Below is a small trained network, with its code and all its weights. Each question gives an input and a target symbol and asks what happens when units are switched off, that is, made to give their printed mean instead of their output.

import numpy as np


def w(rows, s, z=0):
    codes = np.array(rows[::2]) - 128.0
    scale = np.full(codes.shape[1], s)
    scale[-1] = z or s
    return codes * scale


def norm(h):
    return h / np.sqrt((h * h).mean(-1, keepdims=True) + 1e-5)


def f(y):
    return y / 2 * (1 + np.tanh(0.7978845608 * (y + 0.044715 * y**3)))


def softmax(a):
    e = np.exp(a - a.max(-1, keepdims=True))
    return e / e.sum(-1, keepdims=True)


def log_softmax(a):
    a = a - a.max(-1, keepdims=True)
    return a - np.log(np.exp(a).sum(-1, keepdims=True))


def net(x, mask):
    ids = ['αβγδεζηθμξπστφψω'.index(c) for c in x.split()]
    T = len(ids)
    res = E[ids] + P[:T]
    u = 0
    for l in range(2):
        r = norm(res)
        for j in range(3):
            rows = slice(2 * j, 2 * j + 2)
            q, k, v = (r @ M[l][rows].T for M in (Q, K, V))
            z = softmax(np.where(np.tri(T) > 0, q @ k.T / 2**0.5, -1e9)) @ v
            o = O[l][rows]
            res = res + np.where(mask[u + j], z, o[:, -1]) @ o[:, :-1]
        u += 3
        y = f(norm(res) @ A[l][:, :-1].T + A[l][:, -1])
        res = res + np.where(mask[u : u + 16], y, B[l][:, -1]) @ B[l][:, :-1]
        u += 16
    return log_softmax(norm(res)[-1] @ U[:, :-1].T + U[:, -1])


Q, K, V, O, A, B = {}, {}, {}, {}, {}, {}
E = w([
[143,154,57,74,163],'α',
[165,110,94,103,78],'β',
[15,175,100,92,118],'γ',
[63,183,74,24,82],'δ',
[87,143,116,100,75],'ε',
[155,105,189,115,90],'ζ',
[198,151,90,133,102],'η',
[194,149,206,186,7],'θ',
[185,91,155,77,123],'μ',
[18,194,48,123,173],'ξ',
[144,138,119,152,146],'π',
[130,159,155,101,206],'σ',
[176,194,139,85,136],'τ',
[102,146,153,88,171],'φ',
[143,154,112,174,81],'ψ',
[189,130,215,205,130],'ω',
],0.018)
P = w([
[64,236,195,3,102],'0',
[160,211,117,58,148],'1',
[152,206,116,70,150],'2',
[139,195,117,81,149],'3',
[130,193,120,83,136],'4',
[131,193,117,84,127],'5',
[131,189,111,100,122],'6',
],0.0061)
Q[0] = w([
[115,60,137,169,111],'L0H1',
[183,251,160,82,4],'L0H1',
[178,203,127,121,103],'L0H2',
[126,26,114,206,104],'L0H2',
[138,77,116,189,119],'L0H3',
[118,173,209,133,177],'L0H3',
],0.011)
K[0] = w([
[78,95,1,125,89],'L0H1',
[156,36,205,146,93],'L0H1',
[124,148,207,113,87],'L0H2',
[93,219,63,211,168],'L0H2',
[185,61,53,173,153],'L0H3',
[160,241,57,30,99],'L0H3',
],0.0086)
V[0] = w([
[84,121,94,118,102],'L0H1',
[130,119,235,173,94],'L0H1',
[104,179,73,171,154],'L0H2',
[152,88,205,60,110],'L0H2',
[101,255,92,140,77],'L0H3',
[127,93,72,50,161],'L0H3',
],0.0098)
O[0] = w([
[146,155,183,78,58,109],'L0H1',
[42,134,157,231,202,144],'L0H1',
[164,152,156,49,188,102],'L0H2',
[85,49,133,175,63,185],'L0H2',
[165,63,121,135,173,249],'L0H3',
[165,124,90,254,58,147],'L0H3',
],0.008,0.012)
A[0] = w([
[218,108,90,140,152,183],'L0N1',
[175,193,187,157,40,140],'L0N2',
[62,116,146,153,88,126],'L0N3',
[192,165,114,52,115,137],'L0N4',
[235,148,112,120,86,74],'L0N5',
[174,224,167,117,164,28],'L0N6',
[135,170,129,123,102,125],'L0N7',
[94,119,105,78,91,62],'L0N8',
[157,97,104,70,2,9],'L0N9',
[102,173,205,193,83,1],'L0N10',
[137,110,61,68,117,145],'L0N11',
[48,56,184,127,132,99],'L0N12',
[152,40,194,135,144,118],'L0N13',
[96,195,64,124,199,64],'L0N14',
[206,81,165,235,115,228],'L0N15',
[231,163,219,145,117,129],'L0N16',
],0.0097,0.0029)
B[0] = w([
[134,81,90,110,185,229],'L0N1',
[182,97,126,163,124,158],'L0N2',
[183,119,70,70,180,183],'L0N3',
[206,121,111,196,153,237],'L0N4',
[101,134,61,147,167,222],'L0N5',
[86,80,215,143,75,138],'L0N6',
[184,131,138,170,194,128],'L0N7',
[101,86,144,98,162,160],'L0N8',
[114,33,142,177,131,254],'L0N9',
[132,181,123,49,132,142],'L0N10',
[114,100,81,151,152,220],'L0N11',
[168,180,93,150,99,188],'L0N12',
[119,201,62,128,94,163],'L0N13',
[114,154,127,191,128,150],'L0N14',
[2,132,37,116,103,255],'L0N15',
[161,129,164,218,241,176],'L0N16',
],0.0068,0.0056)
Q[1] = w([
[122,139,88,132,51],'L1H1',
[46,82,5,240,232],'L1H1',
[157,165,227,50,68],'L1H2',
[117,141,62,228,62],'L1H2',
[151,111,129,185,18],'L1H3',
[107,254,228,107,91],'L1H3',
],0.0099)
K[1] = w([
[137,123,138,102,149],'L1H1',
[123,147,254,137,90],'L1H1',
[129,159,31,225,182],'L1H2',
[186,146,156,111,148],'L1H2',
[163,98,129,108,118],'L1H3',
[115,93,71,137,139],'L1H3',
],0.015)
V[1] = w([
[226,157,144,214,105],'L1H1',
[69,188,65,152,139],'L1H1',
[196,134,146,44,42],'L1H2',
[179,114,108,218,146],'L1H2',
[146,125,97,138,69],'L1H3',
[50,153,174,255,123],'L1H3',
],0.0098)
O[1] = w([
[176,75,101,180,165,42],'L1H1',
[216,254,52,107,81,5],'L1H1',
[226,53,176,143,1,216],'L1H2',
[118,91,8,109,188,95],'L1H2',
[83,70,30,157,117,114],'L1H3',
[124,96,133,255,101,59],'L1H3',
],0.0088,0.0022)
A[1] = w([
[96,134,156,128,190,98],'L1N1',
[137,146,251,100,134,123],'L1N2',
[196,116,96,39,94,126],'L1N3',
[169,155,117,148,148,77],'L1N4',
[108,112,68,44,92,179],'L1N5',
[84,99,145,109,231,194],'L1N6',
[98,207,136,160,153,32],'L1N7',
[57,169,133,216,123,180],'L1N8',
[112,139,99,129,152,89],'L1N9',
[145,58,114,122,82,83],'L1N10',
[140,121,148,193,125,78],'L1N11',
[69,95,91,123,184,151],'L1N12',
[106,234,89,119,159,252],'L1N13',
[179,105,84,44,176,115],'L1N14',
[135,92,71,64,142,156],'L1N15',
[148,211,87,165,100,79],'L1N16',
],0.013,0.0049)
B[1] = w([
[69,92,128,106,102,141],'L1N1',
[59,106,126,109,172,170],'L1N2',
[166,134,150,219,88,183],'L1N3',
[134,146,133,131,116,126],'L1N4',
[190,134,92,36,93,200],'L1N5',
[83,139,173,111,108,242],'L1N6',
[169,144,122,103,173,136],'L1N7',
[143,97,177,129,78,246],'L1N8',
[80,116,120,115,104,142],'L1N9',
[101,157,124,127,165,191],'L1N10',
[151,95,114,160,113,147],'L1N11',
[107,162,131,76,124,254],'L1N12',
[135,249,108,166,144,197],'L1N13',
[188,109,195,127,91,200],'L1N14',
[180,152,144,83,122,211],'L1N15',
[183,120,106,169,177,150],'L1N16',
],0.011,0.0073)
U = w([
[162,179,69,52,182,215],'α',
[121,158,114,192,82,162],'β',
[86,190,167,39,125,78],'γ',
[195,120,175,180,234,154],'δ',
[227,106,47,126,170,81],'ε',
[183,136,161,99,48,74],'ζ',
[73,136,186,220,163,167],'η',
[122,3,181,85,105,245],'θ',
[71,132,249,90,188,3],'μ',
[111,111,27,97,62,130],'ξ',
[48,151,63,146,29,87],'π',
[103,199,146,119,157,181],'σ',
[207,161,121,93,135,111],'τ',
[203,76,83,135,90,3],'φ',
[46,87,100,108,243,105],'ψ',
[153,183,249,89,87,115],'ω',
],0.015,0.004)

Each question gives the input, a string of symbols that net reads in full, and the target symbol t.
The units are the heads (2 rows each of Q, K, V and O) and the neurons (one row each of A and B). Each row of codes is followed by its name. A weight is (code - 128) times the scale printed after its matrix; where a second scale follows, it is the last column's (O, A, B and U).
mask holds one flag per unit, layer by layer, with each layer's heads first. A switched-off unit (its flag False) gives its mean, the last column of its rows in O or B, instead of its output. The means were averaged over made-up inputs and are rounded, as every weight is.
A unit's drop is (log p(t) with every unit on - log p(t) with that unit switched off) / (log p(t) with every unit on - log p(t) with every unit switched off).
The circuit of an input: a set's keep is (log p(t) with only the set's units on - log p(t) with every unit switched off) / (log p(t) with every unit on - log p(t) with every unit switched off). Starting from the 12 units with the biggest drops (on a tie, the unit counted first), units are removed one at a time, each time the one whose removal leaves the highest keep (on an exact tie, the one counted first), for as long as the keep stays at least 0.8.
units of the circuit, in order: the units of the circuit, biggest drop first
unit that matters most: the unit with the biggest drop
top k neurons in layer l: the k neurons of layer l with the biggest drops, biggest first
which heads matter: for each layer, one digit per head in row order, 1 if its drop is at least 0.15 and else 0, layers parted by /
input γ γ τ, target ω: units of the circuit, in order	(L0H1 L1H2)
input γ η φ ε, target ω: units of the circuit, in order	(L0H2 L0H1 L1H2)
input σ θ γ γ τ γ, target η: units of the circuit, in order	(L1H3 L0H1)
input τ ε η ξ τ ε π, target ψ: which heads matter	000 / 100
input τ η η, target ψ: units of the circuit, in order	(L1H2)
input π σ γ, target γ: top 2 neurons in layer 0	(L0N15 L0N5)
input μ γ γ η π σ, target ξ: which heads matter	010 / 000
input ε η η, target θ: units of the circuit, in order	(L0H1 L1N13 L0N9)
input η ε φ σ τ, target δ: top 2 neurons in layer 1	(L1N14 L1N5)
input μ τ τ γ τ ε σ, target π: units of the circuit, in order	(L0H2 L0N15)
input ε τ τ ε ξ ε τ, target θ: which heads matter	100 / 100
input ζ α θ ω ε ε, target β: units of the circuit, in order	(L0H1 L1H3 L1H1 L0N15)
input τ σ ε ε σ, target μ: top 3 neurons in layer 1	(L1N6 L1N14 L1N5)
input η η τ ε η, target α: units of the circuit, in order	(L1H2)
input ε τ σ, target θ: which heads matter	100 / 010
input φ δ ε, target ζ: which heads matter	000 / 101
input η ε γ, target γ: which heads matter	100 / 010
input ε ζ γ ω γ, target θ: units of the circuit, in order	(L0H1 L0N15 L1N13 L1H2)
input φ ε γ τ, target δ: which heads matter	000 / 010
input ω ε ε γ τ, target η: unit that matters most	L1H3
input σ γ ε σ ε σ, target η: which heads matter	001 / 001
input ε τ ε γ, target θ: which heads matter	100 / 110
input ε ε φ σ, target μ: which heads matter	010 / 100
input ε ε ω, target θ: which heads matter	100 / 110
input ω γ τ ε η η, target η: which heads matter	100 / 001
input ε ω α, target θ: top 2 neurons in layer 1	(L1N13 L1N8)
